Below is a small trained network, with its code and all its weights. Each question gives an input and a target symbol and asks what happens when units are switched off, that is, made to give their printed mean instead of their output.

import numpy as np


def w(rows, s, z=0):
    codes = np.array(rows[::2]) - 128.0
    scale = np.full(codes.shape[1], s)
    scale[-1] = z or s
    return codes * scale


def f(y):
    return y / 2 * (1 + np.tanh(0.7978845608 * (y + 0.044715 * y**3)))


def softmax(a):
    e = np.exp(a - a.max(-1, keepdims=True))
    return e / e.sum(-1, keepdims=True)


def log_softmax(a):
    a = a - a.max(-1, keepdims=True)
    return a - np.log(np.exp(a).sum(-1, keepdims=True))


def net(x, mask):
    ids = ['ΓΛΠΦαβδεζθμξτψω'.index(c) for c in x.split()]
    T = len(ids)
    res = E[ids] + P[:T]
    u = 0
    for l in range(2):
        q, k, v = (res @ M[l].T for M in (Q, K, V))
        z = softmax(np.where(np.tri(T) > 0, q @ k.T / 2**0.5, -1e9)) @ v
        res = res + np.where(mask[u], z, O[l][:, -1]) @ O[l][:, :-1]
        u += 1
        y = f(res @ A[l][:, :-1].T + A[l][:, -1])
        res = res + np.where(mask[u : u + 12], y, B[l][:, -1]) @ B[l][:, :-1]
        u += 12
    return log_softmax(res[-1] @ U[:, :-1].T + U[:, -1])


Q, K, V, O, A, B = {}, {}, {}, {}, {}, {}
E = w([
[93,127,45,103,139,126,57,209,92,220],'Γ',
[178,174,185,124,147,86,73,167,177,165],'Λ',
[79,91,171,78,98,143,22,119,134,174],'Π',
[171,67,140,213,142,170,118,52,123,149],'Φ',
[123,182,120,107,245,122,118,81,141,185],'α',
[137,114,47,74,130,80,66,24,140,109],'β',
[147,142,53,214,138,13,43,113,106,147],'δ',
[236,171,126,117,77,125,160,97,32,139],'ε',
[92,101,122,200,80,160,115,67,154,236],'ζ',
[182,209,101,189,168,29,152,110,54,174],'θ',
[206,207,96,121,217,183,150,126,80,196],'μ',
[98,116,82,112,145,219,155,173,123,245],'ξ',
[198,59,199,129,203,76,94,97,114,151],'τ',
[79,179,101,62,154,140,130,167,108,31],'ψ',
[82,165,51,183,218,83,182,216,87,101],'ω',
],0.011)
P = w([
[149,220,95,152,239,252,2,190,149,191],'0',
[153,216,102,164,208,182,21,181,142,187],'1',
[179,185,90,149,172,154,37,184,133,174],'2',
[174,170,107,137,163,124,58,167,121,188],'3',
[155,150,107,124,163,119,71,153,113,190],'4',
[161,136,111,107,156,103,97,138,100,191],'5',
[155,113,120,106,145,97,114,117,92,188],'6',
[152,93,121,86,142,90,129,110,81,190],'7',
[139,84,146,75,136,77,151,95,65,186],'8',
[139,60,140,69,124,71,169,72,57,173],'9',
[128,48,151,55,122,58,185,55,60,182],'10',
[122,37,165,38,118,53,208,44,45,166],'11',
[116,13,163,30,106,43,216,21,29,167],'12',
[110,5,175,29,111,38,242,5,34,162],'13',
],0.0054)
Q[0] = w([
[111,157,156,164,54,191,128,87,181,63],'0.h1',
[93,146,160,139,47,199,149,152,220,9],'0.h1',
],0.013)
K[0] = w([
[132,200,111,164,209,153,94,231,141,153],'0.h1',
[111,254,41,183,197,179,61,212,154,80],'0.h1',
],0.0098)
V[0] = w([
[144,52,190,73,208,85,113,121,177,63],'0.h1',
[194,98,254,196,144,191,168,136,117,133],'0.h1',
],0.0074)
O[0] = w([
[185,74,74,112,174,72,142,215,254,152,254],'0.h1',
[161,96,225,139,127,102,133,216,93,211,84],'0.h1',
],0.0067,0.0007)
A[0] = w([
[117,94,144,158,84,120,78,147,167,172,77],'0.n1',
[107,149,199,118,177,153,84,128,213,126,90],'0.n2',
[184,176,96,173,155,46,75,98,116,94,227],'0.n3',
[153,104,229,185,144,126,114,196,98,184,121],'0.n4',
[95,194,128,94,147,78,182,198,111,71,175],'0.n5',
[214,112,218,81,103,88,13,65,165,119,185],'0.n6',
[61,78,151,107,58,179,88,118,186,182,144],'0.n7',
[2,146,145,5,132,141,83,138,125,50,108],'0.n8',
[55,100,111,110,89,108,110,154,91,150,31],'0.n9',
[64,92,178,76,138,139,75,184,151,120,85],'0.n10',
[89,116,79,188,149,112,102,81,69,177,119],'0.n11',
[78,147,105,143,107,160,111,108,47,128,3],'0.n12',
],0.0079,0.0052)
B[0] = w([
[102,71,185,161,96,118,104,166,147,88,134],'0.n1',
[107,154,95,97,152,193,161,156,142,137,132],'0.n2',
[83,158,164,129,135,74,81,106,90,214,253],'0.n3',
[171,77,127,110,115,142,107,124,78,188,204],'0.n4',
[102,90,116,139,207,119,110,174,60,126,148],'0.n5',
[76,113,45,153,123,137,134,154,79,204,227],'0.n6',
[36,82,221,137,103,161,167,184,127,106,151],'0.n7',
[122,69,96,92,131,154,83,84,34,118,159],'0.n8',
[169,144,223,139,104,123,150,143,120,52,118],'0.n9',
[97,91,102,58,56,121,128,189,88,114,130],'0.n10',
[134,84,249,97,154,151,92,117,130,77,198],'0.n11',
[137,153,166,142,3,158,107,139,161,41,129],'0.n12',
],0.0078,0.0069)
Q[1] = w([
[113,185,133,144,133,84,180,162,141,98],'1.h1',
[82,83,164,82,216,148,123,61,68,247],'1.h1',
],0.011)
K[1] = w([
[123,115,120,110,118,244,27,129,158,187],'1.h1',
[127,26,125,114,102,50,255,88,99,68],'1.h1',
],0.0067)
V[1] = w([
[139,145,116,38,187,117,95,170,47,85],'1.h1',
[1,103,150,214,178,136,121,195,136,111],'1.h1',
],0.008)
O[1] = w([
[196,137,137,24,96,79,127,171,131,29,255],'1.h1',
[123,36,75,236,173,91,213,133,133,3,162],'1.h1',
],0.0063,0.0084)
A[1] = w([
[144,167,11,159,125,79,57,150,81,147,143],'1.n1',
[141,79,175,225,122,163,128,80,131,149,24],'1.n2',
[178,173,114,147,119,104,139,107,153,167,167],'1.n3',
[57,164,98,169,136,153,137,120,104,170,215],'1.n4',
[176,91,176,196,71,102,107,150,116,129,165],'1.n5',
[140,137,138,160,165,160,53,129,106,80,1],'1.n6',
[141,94,134,148,163,172,156,196,226,143,116],'1.n7',
[209,198,147,130,227,183,197,109,179,130,117],'1.n8',
[171,150,94,194,124,86,193,127,110,117,167],'1.n9',
[36,56,110,112,126,96,80,160,193,122,210],'1.n10',
[89,130,77,60,67,255,181,133,147,145,107],'1.n11',
[150,121,127,94,110,155,135,157,87,129,51],'1.n12',
],0.0084,0.0051)
B[1] = w([
[122,106,157,99,105,116,210,132,174,124,254],'1.n1',
[149,191,98,100,110,108,134,133,151,164,154],'1.n2',
[37,167,102,128,78,134,107,144,139,209,161],'1.n3',
[182,75,157,145,149,186,154,74,173,171,174],'1.n4',
[163,98,155,148,101,127,192,124,101,125,181],'1.n5',
[127,35,65,100,26,34,109,88,154,155,133],'1.n6',
[73,116,133,94,96,94,207,130,201,132,139],'1.n7',
[179,181,63,254,89,200,91,143,105,114,145],'1.n8',
[22,162,120,131,127,113,110,136,59,146,143],'1.n9',
[146,192,99,219,115,106,84,110,161,119,212],'1.n10',
[58,152,186,134,175,159,104,153,190,102,136],'1.n11',
[106,136,90,173,110,130,127,144,107,148,151],'1.n12',
],0.0092,0.0099)
U = w([
[80,80,69,151,38,145,41,138,137,119,36],'Γ',
[100,124,156,58,138,215,222,190,215,104,128],'Λ',
[37,166,114,179,159,103,118,167,133,102,224],'Π',
[186,14,132,136,182,145,112,164,76,175,35],'Φ',
[205,177,47,169,149,164,105,153,105,140,135],'α',
[131,182,74,79,253,102,75,66,217,146,246],'β',
[138,88,91,114,110,69,61,17,200,144,29],'δ',
[45,181,203,72,104,132,114,119,40,169,68],'ε',
[143,38,142,169,103,197,192,7,69,103,112],'ζ',
[136,172,210,155,125,27,63,75,129,152,16],'θ',
[106,217,63,151,27,140,137,83,58,165,88],'μ',
[107,144,185,125,97,191,200,86,172,95,255],'ξ',
[99,139,47,133,83,89,179,214,192,216,25],'τ',
[239,148,166,63,79,100,94,194,165,51,251],'ψ',
[129,125,61,144,91,101,242,123,74,45,125],'ω',
],0.0065,0.0052)

Each question gives the input, a string of symbols that net reads in full, and the target symbol t.
The units are the heads (2 rows each of Q, K, V and O) and the neurons (one row each of A and B). Each row of codes is followed by its name. A weight is (code - 128) times the scale printed after its matrix; where a second scale follows, it is the last column's (O, A, B and U).
mask holds one flag per unit, layer by layer, with each layer's heads first. A switched-off unit (its flag False) gives its mean, the last column of its rows in O or B, instead of its output. The means were averaged over made-up inputs and are rounded, as every weight is.
A unit's drop is (log p(t) with every unit on - log p(t) with that unit switched off) / (log p(t) with every unit on - log p(t) with every unit switched off).
The circuit of an input: a set's keep is (log p(t) with only the set's units on - log p(t) with every unit switched off) / (log p(t) with every unit on - log p(t) with every unit switched off). Starting from the 12 units with the biggest drops (on a tie, the unit counted first), units are removed one at a time, each time the one whose removal leaves the highest keep (on an exact tie, the one counted first), for as long as the keep stays at least 0.8.
circuit, biggest first: the units of the circuit, biggest drop first
unit that matters most: the unit with the biggest drop
k most important neurons: the k neurons with the biggest drops, biggest first
k most important neurons of layer l: the k neurons of layer l with the biggest drops, biggest first
input ψ ξ β ψ δ, target ψ: 4 most important neurons : (0.n8; 0.n5; 0.n11; 1.n1)
input β Π β ζ ψ δ Φ, target Φ: unit that matters most : 0.h1
input μ ξ ε Γ τ α δ ζ ε ε ζ, target ξ: 3 most important neurons : (0.n7; 1.n2; 0.n3)
input ψ ω ζ Π ψ Γ ω τ, target ω: circuit, biggest first : (1.h1; 0.n5; 0.n6)
input τ ψ Π Φ ω τ θ, target τ: 2 most important neurons of layer 0 : (0.n11; 0.n7)
input ε μ ω θ Π θ ε δ Π τ α, target τ: 2 most important neurons of layer 0 : (0.n11; 0.n8)
input ε τ β ζ α ω ξ μ ξ β Π, target Π: 2 most important neurons of layer 1 : (1.n11; 1.n10)
input τ ω Φ, target ω: circuit, biggest first : (1.h1; 0.n5)
input ξ τ δ, target τ: circuit, biggest first : (0.h1; 1.n1)
input ω Π Π β τ μ ε Γ α δ, target ε: 2 most important neurons : (0.n3; 1.n10)
input ζ μ ψ Γ τ β Λ, target τ: 2 most important neurons of layer 1 : (1.n1; 1.n3)
input Γ δ β δ Λ β, target β: circuit, biggest first : (0.h1; 1.n5)
input α ψ δ, target ψ: 4 most important neurons : (0.n8; 0.n5; 0.n11; 0.n3)
input β τ δ ω ζ ζ δ, target ζ: 2 most important neurons : (1.n5; 1.n4)
input ψ β τ Φ α Γ ψ, target ψ: circuit, biggest first : (1.h1; 0.n8; 0.n6)
input Λ Φ β ω β α θ ω β ζ μ α ε α, target ε: circuit, biggest first : (1.h1)
input μ μ Π ε μ, target μ: circuit, biggest first : (1.n8; 1.h1; 1.n3; 0.n7)
input ω ζ ψ α Γ Π Φ Γ, target Φ: circuit, biggest first : (0.h1; 0.n4; 1.n3)
input Γ α β τ ζ ε μ Λ ψ ψ α β α, target β: circuit, biggest first : (0.h1; 1.n5)
input α θ α ε μ ξ α β Π Γ α β Φ μ, target α: 4 most important neurons : (1.n8; 0.n3; 0.n6; 1.n1)
input ω Φ α ψ, target ω: circuit, biggest first : (0.n5; 1.h1)
input ψ Φ α, target ψ: 3 most important neurons of layer 0 : (0.n8; 0.n6; 0.n4)
input τ β α α Λ μ β μ Γ ε β α θ, target ε: circuit, biggest first : (1.n10; 1.h1)
input τ β β ε μ μ ε, target ε: circuit, biggest first : (1.h1; 0.h1)
input δ Φ τ ε Π Π Λ Π Λ Γ β Π β δ, target β: circuit, biggest first : (0.h1; 1.n5; 1.h1)
input δ Λ α ω θ ω θ β Π Π, target Π: 2 most important neurons of layer 1 : (1.n10; 1.n11)
input α δ α Φ μ Φ ξ Π ε τ, target τ: circuit, biggest first : (0.h1; 0.n6; 0.n11)
input τ Π ζ Λ α Π Φ θ Π τ ψ α α, target ψ: circuit, biggest first : (1.h1; 0.n8; 0.n5; 0.n6)
input ε Π Γ, target ψ: 2 most important neurons of layer 1 : (1.n3; 1.n9)
input α α θ ε μ, target μ: 2 most important neurons of layer 0 : (0.n6; 0.n7)
